[232 111  98  73 176  35  47  44  46 206 148] : <65>
[103 137 144 157 118 132 145 133 150 134 124] : <111>
[127 123 124 123 121 119 118 120 120 126 122] : <161>
[146  63  91  73 151 100 143  72  92 154 156] : <215>
[128  74 116  86 100 155 109 171  72 172 141] : <159>
[127 125 126 123 127 124 126 121 126 125 127] : <10>
[133 129 135 124 122 134 120 140 119 143 132] : <190>
[ 68 134 148 207  75 123 128 168 147 127  79] : <35>
[ 90 141 154 161 112 134 161 124 165 128 123] : <196>
[153 135 132 114 138 138 138 124 134 113 139] : <20>
[ 97 134 135 162 106 130 126 151 139 126 105] : <116>
[102 139 144 151 115 133 147 131 151 121 118] : <26>
shift +1: [137]
[138]
shift -1: [144]
[143]
shift -1: [157]
[156]
shift +1: [98]
[99]

[110 151 122 135 154 136 129]  <87>
[148 153 211  17 186 147  94]  <102>
[140  91  79 100 117 121 107]  <49>
[ 97 126 101 185 108 122 155]  <37>
[ 87 120  88 215  86 110 165]  <97>
shift -1: [79]
[78]
shift -1: [122]
[121]
shift +1: [120  88 215  86]
[121  89 216  87]
shift +1: [108]
[109]

[ 22  76 197 156] : <79>
[ 22  76 197  86] : <123>
[ 28  95 227 198] : <73>
shift +1: [95]
[96]
shift -1: [ 22  76 197]
[ 21  75 196]
shift +1: [197]
[198]
shift +1: [28 95]
[29 96]

[138 118 112 121 127  73 111 119 124 153 136 129 111 122 198 210 110 147]  <198>
[162 130 112 120 165 185  73  85 127 163 164 119 131 148 158 151 128 104]  <147>
[135 128  65 137 155 181 157 155 130 160 168 127 103 100 162 146 139 128]  <172>
[221 138 110 152  97 182 102 171 135 157 126 134 167  71 168  97 133  52]  <117>
[153 127  48 133 143  93 115 112 122  78 184 131 134 172  74 135 144 126]  <28>
[146 135 233 125  94 159 149 135 125  94  26 129 153 127 124 110 125  91]  <36>
[139 129  77 103 124  82 135 118 107  95 160 121 154  90 159  92 103 178]  <23>
[ 88 133  79 134 173 114 107 133 125 156 176 125 160 152 138 122 146 172]  <189>
[ 91 137  77 148 140 161  95 143 130 139 134 121 167 165 131 117 115 241]  <149>
[167 126 101 130 140  76  82 161 129 138 110 124  99  92  99 143 145 193]  <184>
shift +1: [130]
[131]
shift -1: [165 131 117 115]
[164 130 116 114]
shift +1: [101 130 140  76]
[102 131 141  77]
shift +1: [125  94 159]
[126  95 160]
shift +1: [137 155 181]
[138 156 182]
shift +1: [158]
[159]

[193 175 133 204] = <69>
[212 166 159 194] = <9>
[127  90 151 115] = <18>
[125 113 133 126] = <126>
shift -1: [212 166 159]
[211 165 158]
shift +1: [193 175 133]
[194 176 134]

[109 182  69 159] : <182>
[117 211  80 175] : <57>
[105 178  61 158] : <180>
[109 181  70 159] : <46>
[127 126 127 127] : <80>
[103 169  60 153] : <115>
[119 212  85 175] : <167>
[128 126 128 127] : <188>
[127 135 124 132] : <160>
shift +1: [126]
[127]
shift +1: [103]
[104]
shift -1: [70]
[69]
shift +1: [178  61]
[179  62]

[170 119 112 133  82 129 115  76 161 183  66  63 159 153 113  93  72 137
 133 167 109 144 144 131 140 194 165 116 120 140 104 104 114  92 109 123
 168 176  97 141 104  96  91 125] : <24>
[116 123  46 123  73  98 179  97 140 130 130 113 132 139 167 114 189 128
 175 132 142  88 116 125  72 180 135 141 123 117 143 108 144 109 153 167
 125 131 137  89 129 122 124 108] : <62>
[141  84  76 143  86 104 168 106 125 237 110  68 128 183  98  80 109 157
 133 203 141  89 119 115  74 171 180 101 135 148 110 141 136 104 162 159
 217 103  94  99 158  84  48 109] : <112>
[136 123 113 138  81 110 117  88 173 129  76  87 164 136 132 104 125 115
 147 126 116 141 147 128 136 167 146 157 107 120 107  84 127  80  99 124
 116 202 125 124  82 112 151 125] : <4>
[130  91 105 117  65 102 169 134  94 163 121 137 106 138 126 160 204 128
 165 155 147  72 106 100  61 177 136 125 144 136 126 130 143 139 134 161
 141 101 108  74 169 117  96 125] : <83>
[147 113 159 134  97 119  93 107 153 149  71 101 151 128 111 124 100 117
 132 143 107 139 153 125 148 170 144 144 126 125  93 115 116  97  85 102
 126 180 102 134  95 109 126 139] : <89>
[177 105 111 121  76 132 137 113  99 212  83  80 104 151  83 114 103 155
 134 206 115 104 104 121 103 201 171  79 134 177 129 128 125 107 140 144
 223 101  82 110 142 100  22 122] : <11>
shift +1: [146 157]
[147 158]
shift -1: [117]
[116]

[157 100  90 198  81 141 143 114  36] -> <140>
[157 117  60 216  64 135 131  99  36] -> <64>
[ 73 182 165 108 116 153 119  84 146] -> <40>
[121  68 120 162  81 135 166 144  36] -> <133>
[ 97  84 165 108 150 116 131 205 118] -> <101>
shift +1: [216  64 135 131]
[217  65 136 132]
shift -1: [116 153]
[115 152]
shift +1: [68]
[69]
shift +1: [ 64 135 131]
[ 65 136 132]
shift +1: [216  64]
[217  65]
shift -1: [116]
[115]

[146 130 176 130 105  99  38 180 158 123 113 124 162 119 112 173 167  79
  45  95 126 101 148 161 170 201 125 122  69  48 143 155  49 199 132 184
 161 137 109 172 210 166 174 105 108 128 145]  <77>
[150 125 176 129 104 103  41 180 157 121 111 134 160 119 109 167 170  83
  39  95 127 107 146 160 166 200 119 126  62  51 144 151  52 199 134 182
 161 138 113 169 210 165 181 106 110 127 154]  <34>
[146 130 176 130 105  99  38 180 158 123 113 124 162 119 112 173 167  79
  45  95 126 101 148 161 170 201 125 122  69  48 143 155  49 199 132 184
 161 137 109 172 210 166 174 105 108 128 150]  <96>
shift +1: [45]
[46]
shift -1: [166 174]
[165 173]
shift +1: [174]
[175]
shift +1: [119 112]
[120 113]
shift -1: [69 48]
[68 47]

[168  36  55 123 152 136 126]  <122>
[150  51  74 120 151 131 146]  <60>
[143  72  81 112 163 126 126]  <81>
[152  82  89 125 168 138 133]  <43>
[152  82  89 125 140 138 133]  <45>
[155  81  84 117 163 143 112]  <16>
shift +1: [155  81]
[156  82]
shift +1: [152  82]
[153  83]
shift +1: [152  82  89]
[153  83  90]
shift -1: [163 126]
[162 125]
shift -1: [ 89 125 168 138]
[ 88 124 167 137]
shift -1: [125 140 138]
[124 139 137]

[190 177 131 174 178 155 122 101 110 129 173 104] = <130>
[141  78 106 120 203 206 115 106 127 128  71 149] = <144>
[217 183  71 129 185 100 129 161 130 132 150  96] = <52>
[137 147 115 166 137 129 130 127 125  76 155 113] = <12>
[218 115 174 135 215 191 104  84 166 207 119 168] = <22>
shift +1: [129]
[130]
shift -1: [129]
[128]
shift +1: [183  71]
[184  72]
shift -1: [129 185 100 129]
[128 184  99 128]

[146 127 100 132  57 131 113  90] = <148>
[119 119 169  98 119 136 136  95] = <107>
[125 118  82  72 127 105 132 193] = <55>
[133 126  93 221 145  97  85 105] = <7>
[101 115 103  67 114 122 142 105] = <48>
[154  94 139 139 111 111  91  72] = <19>
[127 155 136 191 130 143 111 121] = <13>
[149 116 119  73 135 116 150 221] = <138>
shift +1: [221 145  97  85]
[222 146  98  86]
shift -1: [ 94 139 139 111]
[ 93 138 138 110]
shift +1: [169]
[170]
shift -1: [191]
[190]
shift +1: [101 115 103]
[102 116 104]
shift -1: [127]
[126]
shift -1: [169  98]
[168  97]

[103 139 130 113 129  88 174] -> <92>
[148 151 107  58 112 131 180] -> <132>
[ 84 166  82  87 220 146 138] -> <14>
[ 38 113 120 120 177 131 168] -> <98>
[ 66  76 113 183 151 182 175] -> <44>
shift +1: [220 146]
[221 147]
shift -1: [ 82  87 220]
[ 81  86 219]
shift +1: [120 120]
[121 121]
shift +1: [113 183 151]
[114 184 152]
shift +1: [113 120 120]
[114 121 121]

[131  79 103 111 120 126 163 170 146  96 131 125 119 149  97] : <29>
[116 124  54 139 115 103  63 103  46  82 170 128 184 121 132] : <85>
[116 124  54 139 115 161  63 103  46  82 170 128 184 121 132] : <42>
[116 124  54 139 115 161  63 103  46  82 170 138 184 121 132] : <63>
shift -1: [163]
[162]
shift -1: [131]
[130]

[205  88 152 150 157 125  95 148]  <124>
[100 126  94 166 110  33 166  93]  <153>
[212  98 162 139 208 112  82 105]  <72>
[ 48 137  97 127  57 126 128 130]  <194>
[134 125 140 115 159 217  63 156]  <21>
[ 16 150 111 119  98 136 164 105]  <94>
[ 86 130 102 166  25  84 124 128]  <91>
[212 103 156 154 134 155  50 191]  <156>
[ 79 135  93 150 141  69 170  60]  <113>
[162 112 153 133 211 163  96 121]  <70>
[ 48 137  97 127  57 126 128 122]  <192>
[128 143 149 105 190 189  87 105]  <158>
shift +1: [134 155  50]
[135 156  51]
shift +1: [98]
[99]

[146 125  89 108 102 149 107 155 143 150 176  91 204 126 177  89 154 117
 138 150  84] -> <32>
[146 125  89 108 102 149 107 155 112 150 176  91 204 126 177  89 154 226
 138 150  84] -> <67>
[115 124 151 129 101  76 168 152  87 125 219 137 137  47 133 143  92 120
 180 126 125] -> <38>
shift +1: [219 137 137  47]
[220 138 138  48]
shift +1: [117]
[118]
shift +1: [155 112]
[156 113]

[136 103 117 120  56 206  99 115  70  91  98 157  98 145 128 128 111 122
  69 119 130  91 142]  <100>
[ 44 176 164  35  53 200 111 123  71 163  92 141 151 143 133 209 129  93
 115  24 159 105  99]  <145>
[134 117  77 152  61 148 131 101 109 113 163 151 138  67  48 220 166 179
 121  69 225  87 231]  <135>
[ 87 158 150  90 123 130 131 132 125 157 122 121 148 133 134 158 132 113
 155  90 136 134 106]  <78>
[147  96 110 133  62 202 100 119  74  85 103 157  94 139 123 125 115 130
  72 128 133  88 151]  <31>
shift +1: [101 109 113 163]
[102 110 114 164]
shift +1: [115  70]
[116  71]
shift -1: [134 117  77]
[133 116  76]

